Below are the code and all the weights of a small trained network. Each question names an input and a class and asks about switching units off, where a switched-off unit gives its printed mean instead of its output.

import numpy as np


def w(rows, s, z=0):
    codes = np.array(rows[::2]) - 128.0
    scale = np.full(codes.shape[1], s)
    scale[-1] = z or s
    return codes * scale


def f(y):
    return np.maximum(y, 0)


def log_softmax(a):
    a = a - a.max(-1, keepdims=True)
    return a - np.log(np.exp(a).sum(-1, keepdims=True))


def net(x, mask):
    res = np.array(x, float).reshape(1, 5) / 4 @ E
    y = f(res @ A[0][:, :-1].T + A[0][:, -1])
    res = res + np.where(mask, y, B[0][:, -1]) @ B[0][:, :-1]
    return log_softmax(res[-1] @ U[:, :-1].T + U[:, -1])


A, B = {}, {}
E = w([
[94,44,24,90,60,93,15,174,103,212,203],'x0',
[26,18,207,76,45,85,161,182,137,63,62],'x1',
[216,3,76,149,198,124,197,181,11,68,118],'x2',
[38,126,161,184,185,63,227,105,82,203,227],'x3',
[81,78,62,199,182,52,60,31,141,107,4],'x4',
],0.0069)
A[0] = w([
[125,128,98,195,151,67,93,79,127,97,87,76],'neuron 0',
[150,171,203,162,148,160,179,93,135,65,84,128],'neuron 1',
[48,76,185,86,86,67,170,154,137,58,74,2],'neuron 2',
[168,159,197,54,85,184,173,194,119,131,210,46],'neuron 3',
[188,48,75,146,176,125,163,170,27,61,113,63],'neuron 4',
[98,91,103,184,157,63,86,54,149,109,59,60],'neuron 5',
[36,137,181,181,163,64,197,100,89,205,201,116],'neuron 6',
[56,132,140,159,195,57,194,117,94,193,173,47],'neuron 7',
[54,195,160,121,77,124,89,75,210,147,125,46],'neuron 8',
[156,167,212,178,167,166,201,85,150,58,85,86],'neuron 9',
[74,110,82,169,163,75,106,77,153,110,68,82],'neuron 10',
[223,138,113,43,104,185,35,145,192,56,58,83],'neuron 11',
[218,232,87,165,216,156,152,76,135,149,139,143],'neuron 12',
[53,85,224,98,75,103,160,174,126,63,76,66],'neuron 13',
[36,214,167,102,105,146,63,92,254,184,134,40],'neuron 14',
[119,88,35,103,93,107,45,156,101,196,182,181],'neuron 15',
],0.0071,0.0017)
B[0] = w([
[126,177,128,79,185,140,68,188,102,105,192,196],'neuron 0',
[54,63,89,83,61,73,175,109,125,152,105,212],'neuron 1',
[233,208,166,192,100,103,37,128,84,170,122,227],'neuron 2',
[124,203,122,22,223,129,46,223,128,104,243,230],'neuron 3',
[96,35,229,177,210,230,209,94,49,152,156,238],'neuron 4',
[102,175,149,46,208,113,91,215,136,102,221,220],'neuron 5',
[162,115,33,178,88,113,166,181,229,19,96,234],'neuron 6',
[182,100,59,155,101,145,148,187,183,57,91,211],'neuron 7',
[114,65,190,160,161,210,178,89,68,97,167,225],'neuron 8',
[1,119,103,39,42,66,205,105,100,173,116,227],'neuron 9',
[120,200,122,47,205,105,81,174,124,99,213,208],'neuron 10',
[143,80,21,189,76,127,179,188,222,30,102,229],'neuron 11',
[163,197,145,192,63,86,49,93,72,201,93,236],'neuron 12',
[203,222,160,208,87,84,47,85,71,165,90,234],'neuron 13',
[125,22,174,173,194,228,183,104,27,105,146,255],'neuron 14',
[71,126,140,95,21,40,183,47,89,198,70,245],'neuron 15',
],0.0059,0.0097)
U = w([
[121,51,182,168,194,220,165,109,82,123,138,106],'0',
[127,183,126,11,200,122,96,195,135,106,181,108],'1',
[163,104,45,184,104,130,151,167,205,52,97,116],'2',
[204,200,142,206,108,101,79,98,94,190,107,133],'3',
[45,98,115,44,74,68,162,94,121,177,100,112],'4',
[146,122,138,109,155,128,132,116,179,148,111,255],'5',
],0.012,0.0066)

Each question gives the input, the list of numbers given to net, and the class t.
The units are the neurons (one row each of A and B). Each row of codes is followed by its name. A weight is (code - 128) times the scale printed after its matrix; where a second scale follows, it is the last column's (A, B and U).
mask holds one flag per neuron, in row order. A switched-off neuron (its flag False) gives its mean, the last column of its row in B, instead of its output. The means were averaged over made-up inputs and are rounded, as every weight is.
A unit's drop is (log p(t) with every unit on - log p(t) with that unit switched off) / (log p(t) with every unit on - log p(t) with every unit switched off).
The circuit of an input: a set's keep is (log p(t) with only the set's units on - log p(t) with every unit switched off) / (log p(t) with every unit on - log p(t) with every unit switched off). Starting from the 12 units with the biggest drops (on a tie, the unit counted first), units are removed one at a time, each time the one whose removal leaves the highest keep (on an exact tie, the one counted first), for as long as the keep stays at least 0.8.
units of the circuit, in order: the units of the circuit, biggest drop first
unit that matters most: the unit with the biggest drop
top k neurons: the k neurons with the biggest drops, biggest first
drop of u: that unit's drop, to one decimal
input [5,-2,-6,6,-2], class 0: top 3 neurons	(neuron 14; neuron 8; neuron 11)
input [8,-6,-6,2,-6], class 4: units of the circuit, in order	(neuron 15)
input [5,7,1,3,-4], class 3: units of the circuit, in order	(neuron 13; neuron 2)
input [1,3,-4,-5,4], class 2: top 2 neurons	(neuron 11; neuron 4)
input [3,7,-8,8,1], class 0: top 3 neurons	(neuron 14; neuron 8; neuron 11)
input [-6,-4,4,-2,6], class 1: units of the circuit, in order	(neuron 5; neuron 0)
input [-2,7,3,-4,5], class 3: top 2 neurons	(neuron 13; neuron 2)
input [3,5,0,2,6], class 1: units of the circuit, in order	(neuron 5; neuron 10)
input [8,-2,3,-7,-5], class 4: top 3 neurons	(neuron 15; neuron 6; neuron 7)
input [-7,-8,7,4,5], class 3: top 3 neurons	(neuron 12; neuron 14; neuron 8)
input [4,5,-8,6,4], class 0: top 2 neurons	(neuron 14; neuron 8)
input [-8,2,7,-5,6], class 4: top 3 neurons	(neuron 9; neuron 1; neuron 14)
input [-5,-2,4,-4,-6], class 1: top 2 neurons	(neuron 3; neuron 15)
input [6,8,-2,-1,4], class 3: unit that matters most	neuron 2
input [5,6,0,-3,0], class 3: units of the circuit, in order	(neuron 2; neuron 13)
input [-2,8,-8,7,-6], class 0: top 3 neurons	(neuron 14; neuron 8; neuron 12)
input [-8,6,-2,3,4], class 4: top 3 neurons	(neuron 9; neuron 1; neuron 12)
input [6,-7,8,-1,5], class 0: top 3 neurons	(neuron 4; neuron 13; neuron 2)
input [8,4,-8,4,2], class 0: top 3 neurons	(neuron 14; neuron 8; neuron 9)
input [-8,-2,5,4,-8], class 1: units of the circuit, in order	(neuron 3)
input [-8,0,-2,0,0], class 4: drop of neuron 9	0.1
input [2,8,-3,4,-8], class 1: drop of neuron 3	4.8
input [-7,-3,1,0,-6], class 4: drop of neuron 9	0.6
